Below is a small trained network, with its code and all its weights. Each question gives an input and a class and asks what happens when units are switched off, that is, made to give their printed mean instead of their output.

import numpy as np


def w(rows, s, z=0):
    codes = np.array(rows[::2]) - 128.0
    scale = np.full(codes.shape[1], s)
    scale[-1] = z or s
    return codes * scale


def f(y):
    return y / 2 * (1 + np.tanh(0.7978845608 * (y + 0.044715 * y**3)))


def log_softmax(a):
    a = a - a.max(-1, keepdims=True)
    return a - np.log(np.exp(a).sum(-1, keepdims=True))


def net(x, mask):
    res = np.array(x, float).reshape(1, 4) / 4 @ E
    y = f(res @ A[0][:, :-1].T + A[0][:, -1])
    res = res + np.where(mask, y, B[0][:, -1]) @ B[0][:, :-1]
    return log_softmax(res[-1] @ U[:, :-1].T + U[:, -1])


A, B = {}, {}
E = w([
[135,176,30,130,215,84,145,247,161,161,156],'x0',
[153,133,108,28,117,162,59,167,2,105,138],'x1',
[92,180,151,158,50,159,82,201,138,157,34],'x2',
[118,123,127,118,127,136,116,128,142,124,136],'x3',
],0.0096)
A[0] = w([
[27,113,237,164,80,126,139,85,175,142,78,114],'N1',
[127,72,118,209,182,92,244,67,242,136,167,118],'N2',
[173,30,146,128,195,93,179,2,162,71,163,10],'N3',
[173,150,53,98,150,128,78,175,71,145,143,95],'N4',
[159,127,64,65,207,115,127,153,90,146,200,105],'N5',
[121,207,53,135,134,106,90,222,196,183,118,131],'N6',
[182,57,182,110,93,180,119,37,73,38,138,16],'N7',
[155,154,133,68,85,148,73,158,27,58,72,45],'N8',
[148,113,120,99,140,108,125,161,119,108,210,107],'N9',
[125,164,51,124,136,152,80,192,76,121,104,72],'N10',
[120,54,227,106,110,121,119,51,89,113,182,103],'N11',
[94,237,48,183,169,106,131,219,179,170,130,14],'N12',
[146,109,100,97,182,126,170,133,115,98,139,97],'N13',
[112,107,219,197,76,142,150,97,163,164,69,107],'N14',
],0.0071,0.011)
B[0] = w([
[172,125,173,167,126,80,116,82,187,152,89,184],'N1',
[77,130,76,57,127,156,134,199,19,149,141,246],'N2',
[128,48,135,145,11,181,54,48,64,202,104,176],'N3',
[146,166,163,146,202,118,197,137,165,113,103,173],'N4',
[108,168,194,154,182,72,165,108,200,69,111,185],'N5',
[121,107,78,100,114,133,156,142,76,139,148,207],'N6',
[126,159,53,87,226,98,158,252,100,107,154,160],'N7',
[93,39,91,123,71,207,96,60,86,175,150,169],'N8',
[129,153,148,158,201,111,147,123,159,113,122,148],'N9',
[160,181,150,123,226,57,143,139,118,52,134,161],'N10',
[69,111,64,108,87,135,158,193,47,113,152,176],'N11',
[91,52,120,143,2,201,78,14,71,191,137,176],'N12',
[168,146,119,112,171,90,107,131,158,108,110,144],'N13',
[182,146,201,193,140,130,97,92,168,116,111,177],'N14',
],0.0083,0.013)
U = w([
[134,103,118,171,52,169,95,91,87,158,139,249],'0',
[134,165,53,99,161,131,158,181,80,105,161,88],'1',
[191,195,220,218,174,104,148,125,254,81,115,1],'2',
],0.0091,0.0021)

Each question gives the input, the list of numbers given to net, and the class t.
The units are the neurons (one row each of A and B). Each row of codes is followed by its name. A weight is (code - 128) times the scale printed after its matrix; where a second scale follows, it is the last column's (A, B and U).
mask holds one flag per neuron, in row order. A switched-off neuron (its flag False) gives its mean, the last column of its row in B, instead of its output. The means were averaged over made-up inputs and are rounded, as every weight is.
A unit's drop is (log p(t) with every unit on - log p(t) with that unit switched off) / (log p(t) with every unit on - log p(t) with every unit switched off).
The circuit of an input: a set's keep is (log p(t) with only the set's units on - log p(t) with every unit switched off) / (log p(t) with every unit on - log p(t) with every unit switched off). Starting from the 12 units with the biggest drops (on a tie, the unit counted first), units are removed one at a time, each time the one whose removal leaves the highest keep (on an exact tie, the one counted first), for as long as the keep stays at least 0.8.
units of the circuit, in order: the units of the circuit, biggest drop first
k most important neurons: the k neurons with the biggest drops, biggest first
drop when u is switched off: that unit's drop, to one decimal
input [-4,3,0,-2], class 1: units of the circuit, in order : N3
input [4,0,4,-6], class 0: 3 most important neurons : N12; N2; N7
input [-8,3,-3,8], class 1: 2 most important neurons : N7; N11
input [-5,2,0,-4], class 1: 4 most important neurons : N7; N3; N12; N11
input [-4,6,-1,-1], class 1: 2 most important neurons : N7; N3
input [1,5,-4,5], class 2: 2 most important neurons : N2; N5
input [6,-1,7,8], class 0: 2 most important neurons : N12; N2
input [6,-5,5,8], class 0: drop when N12 is switched off : 1.5
input [4,-5,4,-2], class 0: drop when N12 is switched off : 0.8
input [-5,8,-4,-8], class 1: drop when N6 is switched off : 0.0
